Below are the code and all the weights of a small trained network. Each question names an input and a class and asks about switching units off, where a switched-off unit gives its printed mean instead of its output.

import numpy as np


def w(rows, s, z=0):
    codes = np.array(rows[::2]) - 128.0
    scale = np.full(codes.shape[1], s)
    scale[-1] = z or s
    return codes * scale


def f(y):
    return y / 2 * (1 + np.tanh(0.7978845608 * (y + 0.044715 * y**3)))


def log_softmax(a):
    a = a - a.max(-1, keepdims=True)
    return a - np.log(np.exp(a).sum(-1, keepdims=True))


def net(x, mask):
    res = np.array(x, float).reshape(1, 6) / 4 @ E
    y = f(res @ A[0][:, :-1].T + A[0][:, -1])
    res = res + np.where(mask, y, B[0][:, -1]) @ B[0][:, :-1]
    return log_softmax(res[-1] @ U[:, :-1].T + U[:, -1])


A, B = {}, {}
E = w([
[107,25,92,104,130,171,76],'x0',
[146,148,1,110,126,154,208],'x1',
[92,169,103,99,24,135,74],'x2',
[73,113,186,84,233,166,114],'x3',
[50,125,149,196,181,40,160],'x4',
[239,126,168,165,140,138,89],'x5',
],0.007)
A[0] = w([
[201,191,108,212,52,81,126,184],'neuron 0',
[9,70,160,152,165,104,95,139],'neuron 1',
[149,156,183,27,93,220,31,186],'neuron 2',
[146,90,159,89,112,186,43,130],'neuron 3',
[140,164,168,104,185,131,193,254],'neuron 4',
[110,255,181,185,103,49,121,184],'neuron 5',
[203,124,208,170,210,118,170,170],'neuron 6',
[50,191,65,16,58,126,170,167],'neuron 7',
[67,129,167,180,131,9,130,191],'neuron 8',
],0.0068,0.0054)
B[0] = w([
[201,62,127,185,110,132,118,235],'neuron 0',
[161,75,195,128,112,84,91,221],'neuron 1',
[33,108,147,30,134,125,79,248],'neuron 2',
[104,148,172,52,88,143,57,188],'neuron 3',
[60,96,96,144,183,144,187,254],'neuron 4',
[105,1,152,202,206,53,170,236],'neuron 5',
[64,127,60,126,181,186,194,232],'neuron 6',
[59,171,56,123,137,201,191,246],'neuron 7',
[121,46,216,164,196,36,126,238],'neuron 8',
],0.0077,0.0058)
U = w([
[207,162,86,199,57,148,158,78],'0',
[161,254,160,134,127,69,122,2],'1',
[57,182,64,87,154,183,180,222],'2',
[122,58,161,200,171,69,143,188],'3',
[138,131,193,63,84,115,25,94],'4',
],0.0087,0.0037)

Each question gives the input, the list of numbers given to net, and the class t.
The units are the neurons (one row each of A and B). Each row of codes is followed by its name. A weight is (code - 128) times the scale printed after its matrix; where a second scale follows, it is the last column's (A, B and U).
mask holds one flag per neuron, in row order. A switched-off neuron (its flag False) gives its mean, the last column of its row in B, instead of its output. The means were averaged over made-up inputs and are rounded, as every weight is.
A unit's drop is (log p(t) with every unit on - log p(t) with that unit switched off) / (log p(t) with every unit on - log p(t) with every unit switched off).
The circuit of an input: a set's keep is (log p(t) with only the set's units on - log p(t) with every unit switched off) / (log p(t) with every unit on - log p(t) with every unit switched off). Starting from all 9 units, units are removed one at a time, each time the one whose removal leaves the highest keep (on an exact tie, the one counted first), for as long as the keep stays at least 0.8.
circuit, biggest first: the units of the circuit, biggest drop first
unit that matters most: the unit with the biggest drop
k most important neurons: the k neurons with the biggest drops, biggest first
drop of u: that unit's drop, to one decimal
input [-5,-3,-7,-1,-8,2], class 2: circuit, biggest first	neuron 6; neuron 8
input [1,4,-7,-8,-4,-7], class 0: unit that matters most	neuron 2
input [3,2,-7,-2,3,8], class 2: 2 most important neurons	neuron 6; neuron 5
input [-2,7,4,-4,-1,-1], class 0: 2 most important neurons	neuron 0; neuron 2
input [8,-8,7,-5,4,-7], class 4: circuit, biggest first	neuron 4; neuron 3
input [1,-8,-4,2,-7,7], class 4: 2 most important neurons	neuron 3; neuron 7
input [7,-4,-4,6,-1,5], class 4: circuit, biggest first	neuron 3; neuron 5
input [7,-4,1,-1,2,-4], class 4: circuit, biggest first	neuron 5; neuron 4; neuron 6
input [6,-3,-7,7,-2,7], class 2: circuit, biggest first	neuron 6; neuron 8
input [3,-8,8,7,6,7], class 4: 3 most important neurons	neuron 3; neuron 2; neuron 4
input [-8,-6,3,0,-3,-8], class 3: 2 most important neurons	neuron 5; neuron 8
input [5,0,-5,2,0,5], class 2: drop of neuron 6	0.2
input [0,-6,-3,0,-2,8], class 2: drop of neuron 8	0.2
input [3,-8,-7,-3,-8,-3], class 4: drop of neuron 7	0.1
input [7,-4,0,8,1,7], class 4: most important neuron	neuron 3
